Here is a tiny trained network, its code and every weight. The questions are about switching its units off for an input and a class, where a switched-off unit gives its printed mean instead of its output.

import numpy as np


def w(rows, s, z=0):
    codes = np.array(rows[::2]) - 128.0
    scale = np.full(codes.shape[1], s)
    scale[-1] = z or s
    return codes * scale


def norm(h):
    return h / np.sqrt((h * h).mean(-1, keepdims=True) + 1e-5)


def f(y):
    return y / 2 * (1 + np.tanh(0.7978845608 * (y + 0.044715 * y**3)))


def log_softmax(a):
    a = a - a.max(-1, keepdims=True)
    return a - np.log(np.exp(a).sum(-1, keepdims=True))


def net(x, mask):
    res = np.array(x, float).reshape(1, 2) / 4 @ E
    u = 0
    for l in range(3):
        y = f(norm(res) @ A[l][:, :-1].T + A[l][:, -1])
        res = res + np.where(mask[u : u + 7], y, B[l][:, -1]) @ B[l][:, :-1]
        u += 7
    return log_softmax(norm(res)[-1] @ U[:, :-1].T + U[:, -1])


A, B = {}, {}
E = w([
[33,1,185,112],'x0',
[51,120,148,49],'x1',
],0.01)
A[0] = w([
[163,139,92,129,147],'0.n1',
[146,104,208,148,140],'0.n2',
[147,164,7,125,180],'0.n3',
[153,116,57,144,144],'0.n4',
[48,94,157,146,252],'0.n5',
[111,155,125,95,107],'0.n6',
[103,135,110,66,119],'0.n7',
],0.012,0.0025)
B[0] = w([
[197,141,207,50,166],'0.n1',
[254,121,106,149,160],'0.n2',
[55,110,228,138,228],'0.n3',
[69,40,159,128,160],'0.n4',
[184,111,92,171,254],'0.n5',
[204,131,179,106,144],'0.n6',
[122,161,145,79,167],'0.n7',
],0.0079,0.0067)
A[1] = w([
[1,119,90,149,104],'1.n1',
[59,171,127,155,60],'1.n2',
[115,56,150,14,228],'1.n3',
[127,46,34,88,177],'1.n4',
[122,50,167,43,5],'1.n5',
[95,101,195,127,169],'1.n6',
[117,184,84,189,164],'1.n7',
],0.0093,0.003)
B[1] = w([
[134,198,100,173,134],'1.n1',
[87,125,114,101,113],'1.n2',
[198,140,126,98,255],'1.n3',
[2,225,70,158,212],'1.n4',
[78,210,171,150,178],'1.n5',
[169,237,55,139,196],'1.n6',
[22,109,190,45,127],'1.n7',
],0.0087,0.0057)
A[2] = w([
[134,159,245,190,60],'2.n1',
[47,136,41,111,50],'2.n2',
[66,169,197,127,2],'2.n3',
[142,172,222,27,57],'2.n4',
[110,175,160,81,89],'2.n5',
[164,3,168,105,110],'2.n6',
[50,99,76,32,116],'2.n7',
],0.011,0.0031)
B[2] = w([
[109,170,177,141,211],'2.n1',
[158,149,142,60,170],'2.n2',
[126,195,3,186,156],'2.n3',
[150,28,80,89,255],'2.n4',
[51,16,77,195,194],'2.n5',
[28,143,16,86,147],'2.n6',
[136,212,198,170,149],'2.n7',
],0.007)
U = w([
[176,178,198,168,208],'0',
[108,75,41,211,154],'1',
[159,77,93,7,156],'2',
[60,239,73,108,157],'3',
[83,107,154,114,5],'4',
[82,109,156,112,1],'5',
],0.02,0.0095)

Each question gives the input, the list of numbers given to net, and the class t.
The units are the neurons (one row each of A and B). Each row of codes is followed by its name. A weight is (code - 128) times the scale printed after its matrix; where a second scale follows, it is the last column's (A, B and U).
mask holds one flag per neuron, layer by layer. A switched-off neuron (its flag False) gives its mean, the last column of its row in B, instead of its output. The means were averaged over made-up inputs and are rounded, as every weight is.
A unit's drop is (log p(t) with every unit on - log p(t) with that unit switched off) / (log p(t) with every unit on - log p(t) with every unit switched off).
The circuit of an input: a set's keep is (log p(t) with only the set's units on - log p(t) with every unit switched off) / (log p(t) with every unit on - log p(t) with every unit switched off). Starting from the 12 units with the biggest drops (on a tie, the unit counted first), units are removed one at a time, each time the one whose removal leaves the highest keep (on an exact tie, the one counted first), for as long as the keep stays at least 0.8.
circuit, biggest first: the units of the circuit, biggest drop first
most important unit: the unit with the biggest drop
top k neurons: the k neurons with the biggest drops, biggest first
k most important neurons of layer l: the k neurons of layer l with the biggest drops, biggest first
drop of u: that unit's drop, to one decimal
input [-7,3], class 2: most important unit => 2.n4
input [-5,2], class 2: top 3 neurons => (2.n4; 1.n4; 0.n1)
input [0,2], class 2: top 4 neurons => (0.n6; 0.n7; 0.n4; 1.n6)
input [-1,-1], class 0: top 2 neurons => (1.n4; 1.n6)
input [2,1], class 3: circuit, biggest first => (0.n3; 1.n4)
input [0,0], class 0: top 2 neurons => (1.n3; 0.n2)
input [2,8], class 3: top 2 neurons => (0.n1; 1.n4)
input [6,1], class 3: 3 most important neurons of layer 2 => (2.n4; 2.n5; 2.n2)
input [-8,4], class 2: top 4 neurons => (2.n4; 1.n4; 0.n1; 1.n5)
input [-8,1], class 2: 2 most important neurons of layer 1 => (1.n4; 1.n5)
input [0,-1], class 0: top 3 neurons => (1.n4; 1.n6; 1.n5)
input [6,0], class 1: top 3 neurons => (0.n5; 0.n2; 2.n1)
input [-6,1], class 2: 2 most important neurons of layer 0 => (0.n1; 0.n5)
input [5,0], class 1: circuit, biggest first => (0.n5)
input [-8,8], class 2: top 2 neurons => (1.n4; 2.n4)
input [8,4], class 3: 2 most important neurons of layer 1 => (1.n4; 1.n5)
input [-5,5], class 2: drop of 2.n4 => 0.3
input [-7,7], class 2: drop of 2.n4 => 0.3
input [8,5], class 3: drop of 1.n5 => 0.1
